The symbols move the units like this.
from | % $ ~ & * @ !
z910 | z376 none z702 z897 none z489 z88
z435 | z145 z58 z769 z318 z397 z515 z297
z614 | z766 z622 z397 z127 z769 z555 z453
z622 | z39 z614 z651 z103 z488 z501 z826
z334 | z651 z953 z39 z293 z48 z25 z591
z63 | z791 z923 z320 z388 z116 z786 z197
z197 | z716 none none z659 z702 z743 z63
z716 | z197 z147 z167 z958 z801 z361 z791
z786 | z23 z962 z724 z778 z252 z63 z743
z651 | z334 z397 z622 z41 z58 z429 z535
z762 | z372 z297 z332 z859 z535 z174 z58
z555 | z452 z501 z378 z801 z958 z614 z676
z665 | z893 z807 z174 z561 z319 z332 z355
z174 | z629 z218 z665 z655 z364 z762 z460
z483 | z127 z877 z489 z766 z743 z702 z252
z990 | z320 z655 z791 z218 z122 z299 z167
z48 | z58 z145 z468 none z334 none z372
z689 | z107 z88 z399 z156 none z283 none
z862 | z319 z637 z156 z399 z893 z171 z595
z877 | z103 z483 z293 z39 z454 z428 z111
z376 | z910 z624 z801 z378 z167 z538 z122
z954 | z753 z965 z123 z867 z299 z122 z538
z454 | z62 z743 none z468 z877 none z962
z893 | z665 z388 z629 z923 z862 z976 z601
z595 | z501 z452 z25 z428 z601 z39 z862
z859 | z626 z299 z138 z762 z965 z655 z322
z965 | z283 z954 z675 z535 z859 z107 z41
z397 | z953 z651 z614 z538 z435 z378 z867
z976 | z332 z778 z372 z962 z171 z893 z468
z293 | z41 z489 z877 z334 none none z283
z25 | z429 z897 z595 none none z334 z156
z428 | z547 z702 none z595 none z877 z399
z320 | z990 none z63 z202 z88 z724 none
z123 | z252 z675 z954 z453 z23 z337 z127
z601 | z355 z659 none none z595 z468 z893
z58 | z48 z435 z488 z322 z651 z460 z762
z318 | z1 z322 z361 z435 z538 z167 z299
z116 | z337 z399 z88 z637 z63 z252 z702
z637 | z676 z862 z237 z116 z388 z848 z452
z629 | z174 z202 z893 none z156 z372 none
z778 | z602 z976 z200 z786 z848 z388 z973
z488 | z468 z769 z58 z62 z622 z355 z332
z591 | z535 z980 z171 z283 z372 z156 z334
z399 | z328 z116 z689 z862 z923 z111 z428
z364 | z156 z511 z319 z107 z174 z535 z429
z602 | z778 z332 z297 z23 z453 z807 z769
z826 | z171 z453 z535 z675 z332 z319 z622
z107 | z689 z122 z328 z364 z655 z965 z624
z659 | z958 z601 z345 z197 z452 z973 z388
z766 | z614 z39 z953 z483 z973 z452 z848
z973 | z769 z468 z145 z743 z766 z659 z778
z848 | z453 z171 z980 z252 z778 z637 z766
z147 | none z716 none z355 z547 z62 z561
z145 | z435 z48 z973 z1 z953 z345 z200
z980 | z867 z591 z848 z753 z200 z237 z953
z453 | z848 z826 z867 z123 z602 z676 z614
z361 | z743 z62 z318 z769 z127 z716 z23
z218 | z202 z174 z807 z990 z511 z297 z515
z237 | z511 z156 z637 z88 z202 z980 z897
z167 | none none z716 z515 z376 z318 z990
z345 | z515 none z659 none z897 z145 z202
z753 | z954 z283 z252 z980 z724 z88 z489
z299 | z724 z859 z23 z297 z954 z990 z318
z297 | z200 z762 z602 z299 z867 z218 z435
z897 | z378 z25 z452 z910 z345 z953 z237
z122 | z88 z107 z337 z511 z990 z954 z376
z675 | z111 z123 z965 z826 z138 z328 z103
z156 | z364 z237 z862 z689 z629 z591 z25
z332 | z976 z602 z762 z138 z826 z665 z488
z319 | z862 z676 z364 z328 z665 z826 z501
z923 | z561 z63 none z893 z399 z962 none
z378 | z897 z429 z555 z376 z515 z397 z511
z538 | z489 z41 z127 z397 z318 z376 z954
z138 | z962 z23 z859 z332 z675 z561 z62
z23 | z786 z138 z299 z602 z123 z791 z361
z724 | z299 z626 z786 z200 z753 z320 z1
z743 | z361 z454 z1 z973 z483 z197 z786
z337 | z116 z328 z122 z676 z791 z123 z801
z769 | z973 z488 z435 z361 z614 z958 z602
z501 | z595 z555 z429 z547 z355 z622 z319
z452 | z555 z595 z897 z702 z659 z766 z637
z41 | z293 z538 z103 z651 z322 z624 z965
z39 | z622 z766 z334 z877 z468 z595 z171
z962 | z138 z786 z626 z976 z111 z923 z454
z953 | z397 z334 z766 z489 z145 z897 z980
z1 | z318 none z743 z145 z489 none z724
z171 | z826 z848 z591 z111 z976 z862 z39
z372 | z762 z200 z976 z626 z591 z629 z48
z388 | z807 z893 z202 z63 z637 z778 z659
z88 | z122 z689 z116 z237 z320 z753 z910
z489 | z538 z293 z483 z953 z1 z910 z753
z791 | z63 z561 z990 z807 z337 z23 z716
z127 | z483 z103 z538 z614 z361 z801 z123
z511 | z237 z364 z676 z122 z218 z867 z378
z624 | none z376 z547 z429 none z41 z107
z561 | z923 z791 z655 z665 z328 z138 z147
z547 | z428 z801 z624 z501 z147 z103 z328
z676 | z637 z319 z511 z337 z807 z453 z555
z62 | z454 z361 z322 z488 z103 z147 z138
z355 | z601 z958 z460 z147 z501 z488 z665
z702 | z801 z428 z910 z452 z197 z483 z116
z429 | z25 z378 z501 z624 z460 z651 z364
z867 | z980 z535 z453 z954 z297 z511 z397
z283 | z965 z753 z111 z591 z626 z689 z293
z252 | z123 z111 z753 z848 z786 z116 z483
z460 | none z515 z355 none z429 z58 z174
z200 | z297 z372 z778 z724 z980 z202 z145
z626 | z859 z724 z962 z372 z283 none none
z801 | z702 z547 z376 z555 z716 z127 z337
z328 | z399 z337 z107 z319 z561 z675 z547
z103 | z877 z127 z41 z622 z62 z547 z675
z468 | z488 z973 z48 z454 z39 z601 z976
z535 | z591 z867 z826 z965 z762 z364 z651
z655 | none z990 z561 z174 z107 z859 none
z807 | z388 z665 z218 z791 z676 z602 z958
z322 | none z318 z62 z58 z41 none z859
z202 | z218 z629 z388 z320 z237 z200 z345
z958 | z659 z355 z515 z716 z555 z769 z807
z515 | z345 z460 z958 z167 z378 z435 z218
z111 | z675 z252 z283 z171 z962 z399 z877

In the rows, zero is written as 149.

The rows follow the links: the fewer symbols apart two units are, the more alike their rows tend to be.

Each row is also shifted at random along 4 hidden directions that mean nothing.

Some units, each with a row of numbers:
z743 -> [ 162,  142,  147,  155,  143,  134,  148,  137,  151,  166,  163,  145,  158,  140,  101,  152,  174,  150,  125,  142,  144,  125,  162,  164,  170,  156,  177,  126,  138,  160,  149,  155,  154,  152,  150,  135,  165,  134,  156,  173,  152,  161,  146,  134,  153,  137,  135,  148,  157,  168,  134,  123,  159,  140,  152,  113]
z848 -> [ 149,  142,  157,  169,  139,  162,  133,  159,  147,  164,  170,  141,  167,  133,  146,  176,  158,  128,  132,  160,  116,  137,  142,  152,  146,  159,  155,  151,  144,  122,  155,  163,  119,  139,  152,  165,  160,  138,  171,  155,  133,  127,  184,  126,  129,  130,  159,  142,  142,  143,  140,  144,  152,  161,  122,  146]
z547 -> [ 182,  152,  170,  148,  145,  143,  161,  129,  169,  131,  117,  149,  140,  163,  160,  123,  128,  151,  161,  168,  169,  185,  123,  161,  157,  133,  142,  168,  166,  176,  157,  150,  164,  170,  121,  153,  127,  165,  139,  132,  117,  161,  138,  160,  184,  168,  166,  164,  130,  128,  159,  140,  146,  144,  178,  161]
z345 -> [ 240,  155,  153,  152,  154,  143,  111,  162,  147,  160,  156,  140,  152,  165,  175,  158,  153,  132,  123,  145,  148,  124,  154,  159,  165,  166,  154,  153,  153,  129,  171,  184,  116,  177,  139,  166,  158,  179,  156,  139,  160,  148,  141,  138,  151,  160,  152,  162,  146,  162,  128,  158,  150,  142,  148,  143]
z397 -> [ 108,  123,  166,  197,  191,  139,  173,  116,  187,  147,  122,  151,  132,  168,  178,  132,  127,  125,  158,  175,  129,  212,  186,  159,  142,  114,  156,  137,  159,  167,  143,  135,  183,  165,  129,  161,  143,  127,  173,  123,  129,  161,  161,  152,  185,  214,  174,  162,  161,  153,  165,  135,  144,  151,  171,  180]
z980 -> [  93,  137,  163,  165,  163,  156,  138,  138,  150,  167,  165,  138,  151,  151,  151,  171,  150,  157,  140,  150,  141,  159,  166,  154,  136,  135,  152,  156,  137,  138,  138,  147,  144,  121,  166,  142,  151,  134,  151,  157,  156,  140,  166,  136,  145,  169,  160,  147,  165,  164,  146,  153,  153,  152,  131,  161]
z283 -> [  95,  132,  149,  150,  133,  156,  146,  160,  137,  169,  171,  133,  153,  147,  167,  167,  140,  168,  155,  152,  159,  152,  142,  158,  141,  154,  151,  168,  155,  150,  160,  156,  130,  141,  160,  135,  154,  139,  153,  141,  159,  136,  170,  142,  127,  154,  167,  168,  150,  137,  157,  179,  166,  159,  130,  148]
z435 -> [ 202,  170,  152,  141,  174,  146,  137,  153,  165,  146,  154,  176,  145,  146,  149,  153,  163,  150,  148,  133,  157,  132,  158,  144,  177,  157,  154,  142,  141,  129,  152,  148,  151,  170,  143,  146,  166,  157,  162,  144,  168,  165,  131,  149,  141,  141,  122,  154,  149,  154,  159,  147,  135,  153,  160,  141]
z488 -> [ 131,  137,  149,  195,  141,  149,  186,  167,  148,  137,  120,  164,  128,  139,  168,  138,  155,  104,  164,  167,  119,  180,  148,  147,  169,  145,  144,  106,  151,  155,  140,  134,  165,  158,  124,  158,  153,  119,  166,  117,  131,  152,  176,  163,  171,  160,  139,  152,  152,  135,  149,  135,  151,  160,  169,  156]
z122 -> [ 132,  148,  146,  159,  171,  134,  148,  150,  155,  148,  160,  152,  149,  150,  183,  162,  125,  151,  163,  169,  131,  173,  166,  146,  107,  140,  135,  182,  165,  145,  166,  163,  142,  161,  141,  165,  136,  161,  160,  137,  145,  141,  160,  161,  138,  179,  167,  162,  141,  125,  160,  159,  132,  141,  143,  176]
z859 -> [  68,  150,  132,  151,  133,  152,  154,  181,  133,  137,  149,  153,  137,  147,  190,  155,  142,  152,  165,  158,  151,  163,  172,  136,  140,  143,  129,  142,  166,  155,  153,  145,  144,  163,  160,  146,  164,  139,  155,  119,  169,  152,  158,  166,  128,  163,  139,  171,  155,  128,  164,  175,  134,  154,  139,  160]
z778 -> [ 129,  129,  158,  180,  142,  148,  144,  143,  140,  147,  130,  135,  152,  173,  156,  146,  140,  148,  119,  169,  135,  151,  159,  135,  132,  131,  164,  142,  173,  132,  144,  160,  153,  157,  155,  158,  173,  144,  153,  137,  130,  146,  156,  122,  156,  167,  147,  134,  141,  157,  154,  148,  148,  132,  130,  155]
z200 -> [ 161,  144,  145,  158,  146,  154,  136,  148,  133,  155,  154,  139,  160,  151,  146,  160,  153,  158,  128,  140,  142,  137,  175,  140,  138,  144,  158,  134,  144,  128,  137,  159,  154,  148,  168,  146,  169,  136,  153,  158,  162,  151,  150,  127,  145,  155,  141,  146,  151,  178,  148,  157,  149,  146,  132,  138]
z429 -> [ 215,  152,  146,  133,  153,  153,  177,  149,  153,  139,  146,  169,  143,  140,  143,  137,  162,  143,  179,  138,  153,  155,  139,  158,  162,  149,  144,  144,  129,  167,  137,  134,  152,  132,  135,  133,  128,  138,  143,  155,  144,  147,  150,  166,  161,  133,  140,  136,  162,  146,  140,  150,  157,  173,  174,  151]
z591 -> [ 189,  118,  175,  188,  135,  174,  139,  148,  141,  148,  141,  126,  148,  174,  186,  144,  113,  164,  144,  177,  157,  185,  139,  158,  133,  118,  147,  165,  178,  144,  135,  163,  142,  157,  153,  163,  145,  138,  153,  109,  130,  141,  171,  133,  168,  181,  186,  185,  141,  144,  159,  165,  175,  156,  131,  166]
z897 -> [ 148,  151,  170,  130,  170,  144,  130,  114,  159,  164,  149,  138,  163,  169,  142,  139,  152,  172,  146,  138,  173,  142,  165,  184,  141,  142,  167,  168,  136,  144,  137,  165,  147,  146,  150,  140,  135,  168,  131,  165,  154,  154,  130,  144,  174,  166,  159,  134,  158,  182,  135,  150,  161,  153,  149,  145]
z877 -> [  65,  126,  165,  177,  147,  154,  150,  137,  154,  152,  140,  134,  149,  161,  174,  133,  139,  138,  156,  169,  153,  187,  146,  181,  158,  133,  152,  153,  159,  168,  150,  163,  153,  159,  146,  150,  143,  140,  133,  125,  145,  153,  155,  145,  175,  162,  172,  172,  154,  143,  148,  151,  173,  155,  154,  155]
z319 -> [ 242,  171,  152,  132,  136,  179,  150,  168,  142,  127,  135,  158,  150,  141,  137,  152,  146,  151,  168,  146,  148,  137,  115,  131,  151,  163,  131,  163,  146,  143,  146,  134,  135,  135,  139,  164,  135,  148,  148,  159,  129,  136,  158,  156,  145,  124,  152,  135,  132,  126,  154,  154,  150,  161,  143,  161]
z111 -> [  90,  148,  154,  128,  126,  170,  136,  178,  131,  153,  172,  130,  162,  146,  147,  170,  134,  171,  156,  147,  161,  133,  120,  151,  144,  157,  140,  170,  148,  144,  169,  170,  110,  141,  160,  144,  152,  153,  148,  139,  159,  128,  170,  140,  120,  125,  155,  166,  136,  135,  155,  167,  159,  161,  118,  151]
z958 -> [ 115,  163,  158,  124,  178,  131,  143,  129,  159,  131,  123,  165,  159,  158,  148,  124,  151,  164,  159,  140,  173,  134,  162,  133,  159,  145,  154,  147,  148,  144,  139,  139,  165,  170,  138,  157,  140,  185,  141,  166,  145,  176,  105,  159,  166,  161,  123,  126,  142,  185,  147,  138,  129,  130,  173,  147]
z602 -> [  51,  163,  139,  147,  161,  142,  143,  157,  151,  138,  144,  162,  145,  161,  151,  155,  140,  154,  154,  155,  142,  144,  176,  120,  137,  149,  150,  132,  156,  126,  132,  135,  164,  163,  153,  160,  153,  153,  161,  149,  155,  148,  139,  148,  132,  161,  140,  143,  149,  157,  164,  160,  133,  141,  143,  165]
z39 -> [ 196,  153,  172,  118,  138,  169,  127,  133,  144,  147,  151,  145,  161,  164,  106,  134,  148,  188,  151,  128,  191,  133,  119,  168,  183,  147,  165,  167,  127,  155,  146,  159,  140,  146,  154,  139,  136,  158,  135,  148,  153,  156,  134,  133,  168,  123,  141,  150,  126,  169,  147,  144,  178,  166,  146,  132]
z538 -> [ 166,  161,  137,  137,  180,  150,  138,  162,  178,  167,  182,  171,  151,  135,  162,  174,  155,  144,  159,  130,  130,  163,  156,  167,  163,  153,  135,  152,  133,  141,  172,  164,  133,  162,  130,  147,  150,  151,  180,  145,  165,  153,  160,  147,  132,  144,  144,  154,  153,  128,  156,  154,  131,  166,  144,  151]
z334 -> [  97,  135,  168,  137,  150,  154,  165,  111,  151,  158,  151,  132,  154,  164,  104,  127,  169,  171,  162,  135,  193,  152,  157,  172,  160,  133,  176,  148,  115,  169,  115,  126,  175,  111,  162,  117,  131,  127,  123,  157,  162,  161,  139,  155,  178,  145,  148,  143,  159,  183,  142,  145,  184,  165,  166,  138]
z202 -> [ 169,  132,  157,  166,  152,  126,  141,  133,  144,  150,  148,  134,  155,  171,  162,  135,  125,  153,  125,  167,  152,  148,  178,  134,  123,  148,  164,  149,  168,  138,  132,  150,  154,  149,  157,  155,  155,  155,  136,  151,  145,  151,  140,  140,  154,  185,  159,  146,  151,  175,  145,  150,  147,  125,  144,  155]
z293 -> [ 116,  128,  159,  157,  148,  156,  143,  147,  156,  158,  153,  142,  139,  160,  161,  137,  142,  148,  160,  155,  174,  169,  141,  184,  160,  133,  146,  162,  161,  172,  150,  158,  142,  157,  152,  137,  153,  143,  140,  130,  154,  158,  163,  146,  168,  169,  168,  174,  154,  151,  141,  158,  169,  162,  149,  157]
z862 -> [  97,  146,  157,  126,  129,  164,  149,  128,  131,  140,  139,  134,  159,  166,  143,  141,  144,  182,  158,  146,  181,  139,  137,  138,  137,  149,  148,  178,  151,  157,  129,  147,  138,  125,  166,  140,  126,  153,  123,  162,  137,  145,  141,  151,  170,  139,  166,  151,  152,  174,  144,  157,  172,  156,  142,  157]
z372 -> [ 237,  149,  153,  155,  129,  164,  134,  159,  123,  143,  139,  137,  157,  161,  156,  154,  138,  168,  127,  147,  158,  130,  147,  139,  157,  153,  145,  152,  161,  142,  143,  152,  139,  158,  168,  151,  165,  144,  142,  122,  153,  147,  147,  138,  144,  142,  149,  165,  142,  164,  149,  177,  165,  148,  134,  142]
z167 -> [ 196,  166,  122,  127,  159,  136,  150,  155,  165,  161,  161,  163,  152,  145,  152,  145,  171,  139,  156,  127,  150,  132,  162,  156,  160,  167,  149,  134,  145,  155,  169,  160,  144,  166,  135,  151,  150,  159,  151,  151,  170,  156,  134,  171,  127,  137,  132,  147,  158,  149,  139,  141,  127,  139,  170,  132]
z88 -> [ 174,  143,  162,  135,  154,  141,  130,  118,  157,  162,  156,  130,  156,  175,  156,  152,  117,  181,  145,  160,  176,  148,  156,  151,  117,  145,  149,  190,  175,  146,  155,  174,  153,  157,  168,  146,  150,  179,  138,  153,  145,  156,  131,  146,  147,  184,  174,  164,  149,  158,  164,  161,  161,  125,  140,  157]
z138 -> [ 182,  162,  145,  147,  131,  155,  144,  175,  134,  123,  140,  151,  136,  153,  147,  151,  141,  165,  145,  156,  158,  151,  128,  124,  149,  154,  131,  151,  171,  149,  154,  154,  149,  170,  148,  151,  162,  171,  168,  122,  143,  152,  137,  141,  134,  130,  126,  165,  130,  119,  184,  169,  139,  143,  147,  154]
z107 -> [  22,  150,  119,  147,  156,  149,  173,  158,  140,  158,  162,  151,  139,  126,  163,  156,  151,  138,  188,  158,  147,  173,  170,  143,  129,  154,  131,  145,  147,  157,  143,  128,  145,  115,  153,  133,  137,  138,  141,  156,  159,  135,  173,  185,  132,  150,  172,  151,  172,  126,  146,  166,  146,  160,  151,  174]
z41 -> [ 129,  154,  145,  110,  160,  158,  144,  151,  158,  143,  162,  160,  156,  160,  156,  138,  151,  166,  177,  129,  182,  158,  138,  159,  159,  147,  141,  161,  149,  167,  157,  150,  146,  157,  150,  134,  142,  163,  146,  135,  168,  165,  136,  160,  149,  141,  128,  168,  145,  132,  166,  161,  152,  165,  159,  156]
z976 -> [ 262,  141,  176,  152,  112,  156,  148,  128,  122,  126,  118,  137,  161,  174,  116,  126,  138,  181,  120,  161,  180,  132,  114,  124,  158,  138,  161,  161,  170,  151,  131,  142,  169,  154,  170,  143,  168,  153,  138,  149,  138,  167,  130,  122,  167,  140,  136,  142,  135,  166,  165,  146,  175,  141,  142,  130]
z123 -> [ 109,  173,  140,  134,  164,  155,  146,  154,  162,  150,  164,  167,  158,  129,  122,  170,  157,  166,  156,  127,  143,  132,  148,  142,  145,  153,  150,  161,  145,  144,  159,  142,  155,  142,  148,  157,  160,  147,  164,  175,  153,  143,  160,  142,  123,  128,  144,  142,  140,  134,  169,  154,  139,  151,  139,  154]
z322 -> [  65,  134,  133,  174,  153,  140,  159,  158,  150,  146,  127,  160,  126,  151,  182,  140,  144,  138,  168,  152,  149,  192,  165,  157,  153,  138,  141,  134,  165,  173,  146,  148,  169,  173,  141,  147,  152,  151,  148,  119,  166,  162,  136,  167,  158,  182,  140,  175,  163,  134,  157,  158,  148,  151,  169,  158]
z364 -> [ 106,  158,  135,  127,  149,  159,  164,  159,  149,  148,  145,  152,  149,  140,  157,  143,  147,  154,  172,  147,  150,  163,  159,  134,  125,  150,  141,  154,  134,  148,  122,  115,  160,  115,  163,  139,  134,  147,  131,  166,  161,  145,  168,  178,  145,  147,  154,  139,  156,  154,  151,  154,  157,  163,  150,  166]
z867 -> [ 183,  162,  149,  127,  176,  149,  124,  125,  166,  131,  150,  149,  155,  165,  149,  165,  137,  196,  163,  145,  170,  155,  164,  137,  138,  130,  142,  174,  148,  128,  146,  148,  169,  145,  147,  155,  151,  156,  156,  150,  157,  149,  133,  136,  148,  165,  151,  141,  137,  157,  189,  161,  138,  153,  140,  162]
z378 -> [ 239,  158,  144,  117,  176,  159,  139,  138,  172,  161,  164,  166,  162,  151,  153,  154,  160,  159,  171,  128,  149,  137,  150,  163,  156,  163,  137,  162,  134,  131,  152,  168,  133,  151,  129,  161,  133,  165,  149,  161,  159,  160,  137,  153,  146,  137,  144,  129,  143,  143,  156,  151,  128,  154,  156,  155]
z595 -> [ 153,  131,  162,  138,  138,  165,  157,  147,  143,  160,  162,  140,  152,  134,  127,  129,  172,  125,  156,  156,  146,  149,  139,  169,  163,  158,  165,  144,  121,  153,  124,  150,  139,  117,  142,  153,  123,  136,  146,  169,  140,  141,  161,  158,  177,  135,  159,  133,  161,  161,  115,  129,  175,  172,  160,  141]
z58 -> [ 145,  141,  149,  157,  140,  148,  175,  150,  154,  129,  134,  157,  133,  166,  155,  129,  157,  148,  154,  141,  164,  164,  155,  149,  168,  139,  153,  130,  146,  168,  128,  121,  176,  157,  136,  144,  146,  140,  144,  131,  156,  160,  134,  165,  175,  169,  132,  157,  149,  156,  151,  148,  151,  167,  167,  145]
z954 -> [ 192,  155,  147,  133,  175,  147,  141,  140,  176,  149,  164,  157,  145,  150,  127,  165,  141,  171,  161,  135,  148,  151,  157,  141,  132,  140,  148,  167,  157,  154,  161,  147,  170,  144,  151,  144,  160,  151,  168,  164,  153,  155,  153,  145,  134,  153,  156,  149,  137,  136,  166,  151,  144,  141,  137,  159]
z965 -> [ 154,  154,  149,  117,  142,  160,  156,  147,  157,  133,  148,  144,  160,  149,  125,  152,  146,  192,  176,  137,  173,  159,  144,  130,  133,  139,  139,  169,  148,  173,  140,  131,  178,  132,  154,  136,  142,  140,  134,  147,  152,  156,  139,  153,  141,  143,  146,  156,  137,  134,  178,  165,  159,  156,  153,  154]
z923 -> [ 159,  138,  154,  144,  114,  146,  153,  156,  117,  139,  143,  133,  148,  154,  144,  133,  150,  172,  128,  158,  166,  134,  139,  146,  150,  152,  152,  154,  167,  159,  144,  150,  152,  161,  163,  139,  143,  174,  121,  153,  148,  149,  136,  148,  145,  144,  149,  152,  149,  156,  146,  155,  159,  139,  144,  135]

Start here and follow the symbols in turn, left to right. Where do you end up?
Answers are names.
[  77,  153,  127,  132,  151,  144,  170,  154,  144,  146,  137,  159,  137,  145,  150,  128,  166,  132,  167,  145,  156,  154,  175,  153,  153,  145,  146,  120,  130,  164,  124,  114,  171,  137,  158,  132,  136,  145,  133,  155,  168,  158,  131,  192,  158,  152,  136,  134,  172,  168,  135,  147,  144,  159,  185,  143]
@ $: z435
[ 125,  139,  153,  148,  159,  151,  156,  132,  160,  168,  167,  135,  159,  142,  137,  148,  144,  141,  141,  151,  132,  143,  177,  147,  113,  139,  162,  153,  137,  138,  132,  136,  140,  118,  164,  152,  138,  133,  141,  178,  148,  127,  160,  150,  147,  154,  171,  136,  160,  166,  132,  146,  165,  150,  141,  157]
~ $: z862
[ 226,  177,  166,  118,  174,  159,  115,  121,  171,  122,  140,  159,  162,  177,  126,  153,  129,  214,  150,  142,  184,  129,  134,  119,  133,  145,  146,  187,  157,  132,  146,  152,  170,  166,  139,  165,  150,  180,  161,  150,  137,  165,  110,  124,  143,  145,  151,  139,  100,  154,  194,  161,  145,  149,  140,  169]
@ * & $: z561
[ 250,  160,  149,  129,  120,  156,  170,  159,  150,  130,  142,  158,  146,  135,  121,  143,  143,  153,  163,  158,  156,  159,  119,  131,  151,  151,  138,  172,  163,  161,  153,  136,  156,  139,  145,  153,  148,  159,  145,  165,  127,  144,  160,  150,  141,  126,  151,  140,  132,  123,  163,  161,  151,  152,  163,  142]
! $ %: z702
[ 122,  171,  129,  125,  170,  141,  138,  154,  163,  163,  156,  176,  153,  138,  161,  150,  177,  135,  160,  127,  145,  130,  178,  153,  158,  171,  151,  132,  123,  128,  145,  149,  133,  155,  130,  153,  152,  169,  149,  163,  170,  155,  133,  177,  138,  131,  124,  134,  159,  167,  128,  153,  134,  148,  158,  142]
% @: z145
[ 201,  160,  152,  142,  129,  140,  137,  166,  136,  163,  163,  146,  162,  143,  109,  164,  163,  160,  125,  135,  147,  109,  145,  144,  150,  170,  160,  157,  146,  141,  161,  163,  138,  153,  166,  145,  170,  147,  161,  168,  162,  139,  152,  121,  122,  116,  130,  146,  142,  144,  150,  146,  145,  144,  123,  118]
& * @: z637
[ 145,  135,  152,  137,  123,  153,  144,  158,  135,  150,  149,  141,  158,  149,  132,  136,  165,  153,  126,  144,  176,  127,  133,  172,  176,  154,  156,  149,  140,  163,  160,  160,  136,  158,  149,  137,  155,  146,  143,  151,  158,  159,  131,  146,  153,  126,  128,  151,  144,  155,  147,  146,  165,  155,  152,  120]
& *: z39
[ 207,  149,  164,  141,  155,  157,  163,  130,  167,  130,  121,  159,  144,  160,  133,  118,  143,  148,  173,  157,  167,  165,  132,  154,  170,  144,  149,  165,  142,  159,  145,  138,  172,  138,  130,  148,  118,  155,  135,  147,  122,  160,  144,  170,  179,  144,  160,  145,  146,  154,  144,  135,  162,  159,  177,  155]
$ * * ~: z378
[ 222,  145,  160,  142,  117,  158,  149,  154,  125,  152,  148,  152,  151,  155,  117,  135,  175,  147,  129,  135,  163,  124,  120,  167,  189,  158,  169,  130,  128,  160,  137,  143,  144,  149,  152,  142,  153,  142,  145,  152,  149,  145,  143,  133,  155,  113,  130,  146,  141,  170,  130,  138,  168,  163,  158,  121]
& $ *: z483
[ 165,  149,  148,  159,  129,  152,  152,  168,  127,  126,  123,  162,  144,  164,  181,  129,  139,  150,  153,  165,  150,  149,  131,  124,  149,  158,  131,  148,  167,  145,  144,  140,  151,  163,  148,  163,  143,  167,  148,  135,  132,  141,  148,  153,  150,  159,  146,  147,  137,  141,  157,  162,  141,  147,  152,  165]
% ~ ~: z893
[ 100,  184,  140,   95,  180,  149,  137,  134,  158,  131,  150,  153,  172,  158,  127,  147,  147,  191,  161,  130,  178,  128,  154,  120,  125,  153,  145,  175,  134,  139,  136,  142,  158,  136,  147,  155,  132,  182,  144,  184,  151,  150,  118,  153,  130,  138,  150,  127,  136,  166,  163,  153,  130,  140,  152,  158]
& $ *: z561
[ 184,  150,  122,  157,  148,  132,  176,  171,  154,  154,  179,  166,  147,  122,  132,  156,  175,  125,  150,  142,  116,  147,  174,  151,  140,  158,  154,  133,  139,  148,  166,  126,  154,  135,  155,  142,  155,  147,  163,  179,  161,  137,  160,  170,  114,  141,  135,  121,  169,  140,  144,  150,  128,  139,  143,  138]
$ $ !: z167
[ 142,  139,  138,  150,  122,  155,  160,  184,  123,  167,  187,  143,  153,  123,  133,  165,  177,  137,  132,  140,  137,  139,  151,  147,  153,  160,  152,  133,  141,  147,  144,  143,  133,  132,  185,  126,  171,  122,  143,  159,  178,  134,  176,  153,  116,  110,  126,  154,  172,  152,  130,  161,  166,  156,  123,  117]
~ &: z976
[ 166,  118,  153,  176,  131,  160,  164,  146,  133,  158,  141,  131,  142,  152,  168,  144,  132,  136,  146,  173,  127,  176,  156,  148,  129,  142,  137,  153,  156,  159,  137,  144,  148,  128,  162,  151,  133,  127,  130,  138,  139,  143,  175,  155,  159,  171,  186,  156,  163,  148,  137,  150,  175,  152,  147,  157]
$ ! @: z953
[ 139,  163,  144,  132,  163,  139,  144,  129,  161,  131,  133,  160,  142,  169,  138,  151,  141,  185,  149,  139,  175,  145,  177,  126,  134,  138,  156,  148,  154,  143,  123,  129,  189,  145,  155,  154,  157,  166,  154,  161,  162,  163,  115,  149,  136,  169,  126,  132,  150,  170,  174,  156,  138,  130,  141,  163]
$ $ %: z200
[ 133,  156,  162,  148,  182,  155,  131,  125,  181,  142,  136,  162,  147,  172,  156,  146,  125,  169,  154,  152,  164,  163,  154,  162,  159,  130,  151,  161,  152,  148,  153,  152,  163,  172,  122,  163,  139,  160,  167,  135,  135,  172,  128,  135,  165,  168,  160,  148,  136,  149,  164,  135,  135,  155,  156,  162]
* @: z958
[ 158,  148,  146,  163,  135,  149,  161,  159,  138,  131,  133,  163,  127,  140,  154,  124,  165,  116,  153,  158,  134,  150,  140,  148,  171,  155,  151,  113,  153,  162,  137,  130,  155,  152,  124,  152,  141,  150,  141,  139,  127,  151,  150,  167,  163,  134,  141,  132,  151,  152,  129,  138,  140,  163,  173,  149]
& ! *: z328
[ 166,  145,  153,  171,  161,  144,  136,  157,  156,  172,  164,  142,  147,  146,  175,  157,  145,  124,  137,  162,  118,  156,  137,  174,  157,  159,  151,  153,  154,  143,  188,  196,  119,  166,  136,  161,  156,  156,  158,  142,  141,  137,  171,  143,  158,  151,  174,  161,  152,  136,  122,  144,  146,  146,  143,  149]
~ ~ ~: z910
